Here is a tiny trained network, its code and every weight. The questions are about switching its units off for an input and a target symbol, where a switched-off unit gives its printed mean instead of its output.

import numpy as np


def w(rows, s, z=0):
    codes = np.array(rows[::2]) - 128.0
    scale = np.full(codes.shape[1], s)
    scale[-1] = z or s
    return codes * scale


def norm(h):
    return h / np.sqrt((h * h).mean(-1, keepdims=True) + 1e-5)


def f(y):
    return np.maximum(y, 0)


def softmax(a):
    e = np.exp(a - a.max(-1, keepdims=True))
    return e / e.sum(-1, keepdims=True)


def log_softmax(a):
    a = a - a.max(-1, keepdims=True)
    return a - np.log(np.exp(a).sum(-1, keepdims=True))


def net(x, mask):
    ids = ['αβδεζλμξπτφψω'.index(c) for c in x.split()]
    T = len(ids)
    res = E[ids] + P[:T]
    u = 0
    for l in range(3):
        q, k, v = (norm(res) @ M[l].T for M in (Q, K, V))
        z = softmax(np.where(np.tri(T) > 0, q @ k.T / 4**0.5, -1e9)) @ v
        res = res + np.where(mask[u], z, O[l][:, -1]) @ O[l][:, :-1]
        u += 1
        y = f(norm(res) @ A[l][:, :-1].T + A[l][:, -1])
        res = res + np.where(mask[u : u + 4], y, B[l][:, -1]) @ B[l][:, :-1]
        u += 4
    return log_softmax(norm(res)[-1] @ U[:, :-1].T + U[:, -1])


Q, K, V, O, A, B = {}, {}, {}, {}, {}, {}
E = w([
[140,81,151,122,161,113,115,184,243,170],'α',
[60,150,155,111,176,85,125,19,175,157],'β',
[185,106,162,141,209,96,199,129,248,138],'δ',
[178,83,160,116,172,134,111,132,221,79],'ε',
[178,100,181,51,149,139,117,166,168,135],'ζ',
[87,173,137,78,107,50,114,120,101,187],'λ',
[91,43,109,161,75,64,65,112,95,93],'μ',
[193,96,115,108,145,138,91,205,212,124],'ξ',
[107,198,74,115,75,42,49,123,139,96],'π',
[122,148,99,75,137,114,107,67,58,199],'τ',
[192,133,113,174,155,171,118,140,234,129],'φ',
[103,113,73,192,140,83,122,134,99,176],'ψ',
[160,117,68,170,165,135,133,108,96,92],'ω',
],0.016)
P = w([
[41,128,94,65,109,107,230,86,165,47],'0',
[89,123,167,98,254,15,127,137,142,119],'1',
[84,80,75,70,191,89,79,167,125,132],'2',
[90,149,155,108,205,137,65,188,101,116],'3',
[130,138,222,115,185,70,37,144,111,144],'4',
[125,179,138,120,161,139,125,168,69,155],'5',
[122,206,211,121,126,148,38,148,79,150],'6',
[163,118,140,99,117,121,31,138,84,181],'7',
[158,188,177,146,87,161,128,124,83,179],'8',
[212,182,200,120,91,110,1,129,85,214],'9',
[204,166,113,87,55,132,71,115,114,215],'10',
[208,196,184,134,27,151,117,99,113,210],'11',
[226,99,93,92,67,84,144,92,174,250],'12',
],0.0086)
Q[0] = w([
[239,54,137,45,167,150,130,211,240,132],'L0H0',
[49,173,161,120,120,230,190,186,89,52],'L0H0',
[152,136,178,151,187,73,109,154,111,148],'L0H0',
[154,130,227,141,7,77,167,66,148,153],'L0H0',
],0.019)
K[0] = w([
[16,59,77,29,87,123,235,104,208,77],'L0H0',
[55,122,251,113,223,89,70,150,123,75],'L0H0',
[162,82,75,142,116,121,88,147,86,101],'L0H0',
[152,126,154,100,10,140,71,122,132,162],'L0H0',
],0.017)
V[0] = w([
[165,126,84,192,184,154,101,26,140,122],'L0H0',
[199,144,163,1,142,162,128,106,114,97],'L0H0',
[188,131,97,138,93,92,114,170,115,34],'L0H0',
[149,81,132,139,113,88,145,93,42,80],'L0H0',
],0.022)
O[0] = w([
[55,187,109,134,202,188,130,133,102,142,156],'L0H0',
[119,96,109,105,164,108,184,109,169,6,1],'L0H0',
[127,71,77,150,110,158,63,105,178,120,108],'L0H0',
[66,99,59,128,92,137,126,220,154,170,148],'L0H0',
],0.015,0.021)
A[0] = w([
[133,172,77,86,66,108,66,101,152,112,2],'L0N0',
[15,195,47,171,116,32,133,75,24,119,155],'L0N1',
[49,151,117,134,57,25,118,5,60,170,156],'L0N2',
[83,206,102,111,86,25,130,154,104,101,91],'L0N3',
],0.026,0.0035)
B[0] = w([
[89,154,103,191,115,114,150,44,145,138,156],'L0N0',
[157,75,131,155,102,180,30,135,5,165,251],'L0N1',
[21,105,124,110,94,66,12,216,73,138,250],'L0N2',
[89,175,90,77,94,153,232,89,154,134,179],'L0N3',
],0.018)
Q[1] = w([
[129,122,29,156,101,244,116,129,24,151],'L1H0',
[107,104,105,156,51,43,50,160,69,136],'L1H0',
[119,97,61,142,164,184,54,64,250,116],'L1H0',
[192,77,191,102,75,86,72,82,196,155],'L1H0',
],0.019)
K[1] = w([
[155,109,63,196,120,210,71,153,3,206],'L1H0',
[91,142,102,138,45,40,48,82,75,184],'L1H0',
[83,72,56,202,163,182,97,48,202,64],'L1H0',
[126,56,161,170,40,49,115,57,194,114],'L1H0',
],0.018)
V[1] = w([
[34,173,41,160,199,41,159,147,115,20],'L1H0',
[6,238,113,225,99,24,139,89,166,95],'L1H0',
[186,104,104,100,150,113,237,125,223,159],'L1H0',
[138,81,72,110,72,65,149,221,15,97],'L1H0',
],0.015)
O[1] = w([
[87,82,193,67,70,201,82,101,142,161,87],'L1H0',
[56,164,144,44,121,160,2,148,125,125,126],'L1H0',
[160,155,116,160,50,168,116,217,81,203,5],'L1H0',
[170,178,186,90,160,107,159,72,171,81,197],'L1H0',
],0.013,0.029)
A[1] = w([
[94,170,84,117,165,183,204,172,211,147,81],'L1N0',
[180,154,114,92,129,166,254,82,95,107,5],'L1N1',
[137,166,161,50,59,61,163,191,178,116,102],'L1N2',
[185,171,160,93,153,117,132,190,223,219,113],'L1N3',
],0.029,0.0021)
B[1] = w([
[105,90,193,26,97,108,64,109,142,58,168],'L1N0',
[43,112,82,142,104,34,117,57,46,104,255],'L1N1',
[125,129,114,164,123,250,105,239,119,53,245],'L1N2',
[104,235,169,201,161,161,161,72,222,186,248],'L1N3',
],0.018,0.0082)
Q[2] = w([
[54,115,27,104,191,128,124,124,102,146],'L2H0',
[107,89,84,62,93,205,88,122,200,164],'L2H0',
[81,143,145,104,91,3,132,84,140,123],'L2H0',
[130,80,90,168,97,152,89,82,185,89],'L2H0',
],0.025)
K[2] = w([
[27,82,58,130,187,148,104,89,98,140],'L2H0',
[68,120,103,28,94,208,119,121,193,130],'L2H0',
[122,151,129,107,95,2,72,99,99,183],'L2H0',
[112,138,109,114,97,128,137,20,221,66],'L2H0',
],0.022)
V[2] = w([
[158,173,53,229,153,131,115,109,231,193],'L2H0',
[50,76,140,82,38,25,126,215,122,145],'L2H0',
[185,192,187,94,101,157,194,140,233,196],'L2H0',
[6,194,187,130,104,131,140,87,161,136],'L2H0',
],0.017)
O[2] = w([
[114,84,96,121,66,169,55,169,53,37,84],'L2H0',
[246,153,173,150,74,33,213,166,189,152,176],'L2H0',
[114,156,167,103,87,16,12,88,41,102,1],'L2H0',
[106,121,75,152,168,2,149,223,118,129,155],'L2H0',
],0.011,0.032)
A[2] = w([
[134,113,155,95,81,170,141,127,147,156,82],'L2N0',
[164,143,121,148,76,149,109,119,93,99,126],'L2N1',
[217,166,166,123,207,134,120,106,73,75,1],'L2N2',
[201,168,172,119,90,105,86,150,2,230,109],'L2N3',
],0.044,0.0065)
B[2] = w([
[175,178,68,89,124,113,111,115,91,159,137],'L2N0',
[114,144,210,164,102,117,133,66,138,170,135],'L2N1',
[205,201,66,170,208,64,67,129,82,39,153],'L2N2',
[177,43,251,106,137,62,103,193,25,192,254],'L2N3',
],0.021,0.048)
U = w([
[176,53,137,151,100,151,182,130,181,51,169],'α',
[115,176,155,158,203,131,174,105,185,170,26],'β',
[189,133,47,63,119,139,114,109,140,157,100],'δ',
[165,99,139,140,78,154,85,32,155,120,179],'ε',
[92,149,146,233,74,151,111,139,106,83,7],'ζ',
[95,165,117,64,108,163,141,193,134,85,155],'λ',
[143,70,27,194,99,91,138,197,172,129,29],'μ',
[139,39,148,70,188,121,123,98,226,79,39],'ξ',
[57,123,104,139,112,95,2,94,162,132,24],'π',
[79,110,84,130,118,83,199,65,94,111,133],'τ',
[180,157,87,158,184,104,70,132,128,47,117],'φ',
[153,67,173,127,138,114,104,162,89,153,236],'ψ',
[91,68,88,152,186,224,105,123,123,118,165],'ω',
],0.0072,0.0018)

Each question gives the input, a string of symbols that net reads in full, and the target symbol t.
The units are the heads (4 rows each of Q, K, V and O) and the neurons (one row each of A and B). Each row of codes is followed by its name. A weight is (code - 128) times the scale printed after its matrix; where a second scale follows, it is the last column's (O, A, B and U).
mask holds one flag per unit, layer by layer, with each layer's heads first. A switched-off unit (its flag False) gives its mean, the last column of its rows in O or B, instead of its output. The means were averaged over made-up inputs and are rounded, as every weight is.
A unit's drop is (log p(t) with every unit on - log p(t) with that unit switched off) / (log p(t) with every unit on - log p(t) with every unit switched off).
The circuit of an input: a set's keep is (log p(t) with only the set's units on - log p(t) with every unit switched off) / (log p(t) with every unit on - log p(t) with every unit switched off). Starting from the 12 units with the biggest drops (on a tie, the unit counted first), units are removed one at a time, each time the one whose removal leaves the highest keep (on an exact tie, the one counted first), for as long as the keep stays at least 0.8.
units of the circuit, in order: the units of the circuit, biggest drop first
most important unit: the unit with the biggest drop
k most important neurons: the k neurons with the biggest drops, biggest first
top k neurons in layer l: the k neurons of layer l with the biggest drops, biggest first
input ψ β τ λ, target τ: 4 most important neurons => L0N3, L1N1, L0N1, L2N3
input ψ λ α α π ψ τ π λ β, target π: 2 most important neurons => L0N0, L2N3
input ψ ψ π α, target β: units of the circuit, in order => L0N1, L2N3
input ψ ψ τ ψ τ τ α ε α α τ λ λ, target τ: units of the circuit, in order => L0H0, L0N3, L1N1
input ψ π ω τ ξ α π, target π: units of the circuit, in order => L0H0, L0N0, L1H0, L2N3
input τ φ α, target λ: 2 most important neurons => L1N2, L2N3
input α α ψ ζ β λ ζ, target φ: units of the circuit, in order => L0H0, L2N2
input π ψ μ ξ, target μ: 2 most important neurons => L0N0, L0N2
input ξ ε τ π, target τ: 2 most important neurons => L0N3, L0N1
input π ψ λ π π α, target μ: 4 most important neurons => L0N2, L2N3, L0N1, L0N0
input λ ψ α, target ζ: 3 most important neurons => L0N1, L1N2, L0N2
input λ μ α ζ α μ ψ τ τ ψ ψ ψ ζ, target ζ: top 2 neurons in layer 0 => L0N1, L0N2
input ε ε τ τ ψ ξ λ τ τ λ ε, target δ: top 2 neurons in layer 2 => L2N0, L2N3
input μ α β τ ξ λ φ τ λ, target φ: top 2 neurons in layer 2 => L2N2, L2N3
input ε ε π ω ψ λ π μ, target π: 2 most important neurons => L0N0, L2N3
input α ψ α β β α ω α μ ψ μ ξ τ, target τ: 3 most important neurons => L0N3, L1N1, L2N3
input π ψ α π ψ α ζ, target μ: most important unit => L0N0
input ξ μ τ ψ ζ ω, target ω: most important unit => L0H0
input π ω π, target ω: 2 most important neurons => L0N1, L2N3
input ξ μ λ λ ψ τ ξ δ α, target ε: 4 most important neurons => L0N2, L0N1, L2N3, L2N1
input τ λ δ τ ψ ψ ψ ζ π ψ μ α α, target λ: 3 most important neurons => L1N2, L0N1, L2N3
input β μ ε δ α λ, target λ: 4 most important neurons => L1N2, L2N3, L0N3, L0N2
input τ π α ζ, target λ: top 2 neurons in layer 0 => L0N1, L0N3
input π ζ ξ, target μ: top 2 neurons in layer 0 => L0N2, L0N0
input λ α μ π ψ ψ ξ, target ζ: top 2 neurons in layer 2 => L2N3, L2N1
input α ψ ψ π ψ π τ μ, target τ: top neuron in layer 0 => L0N3
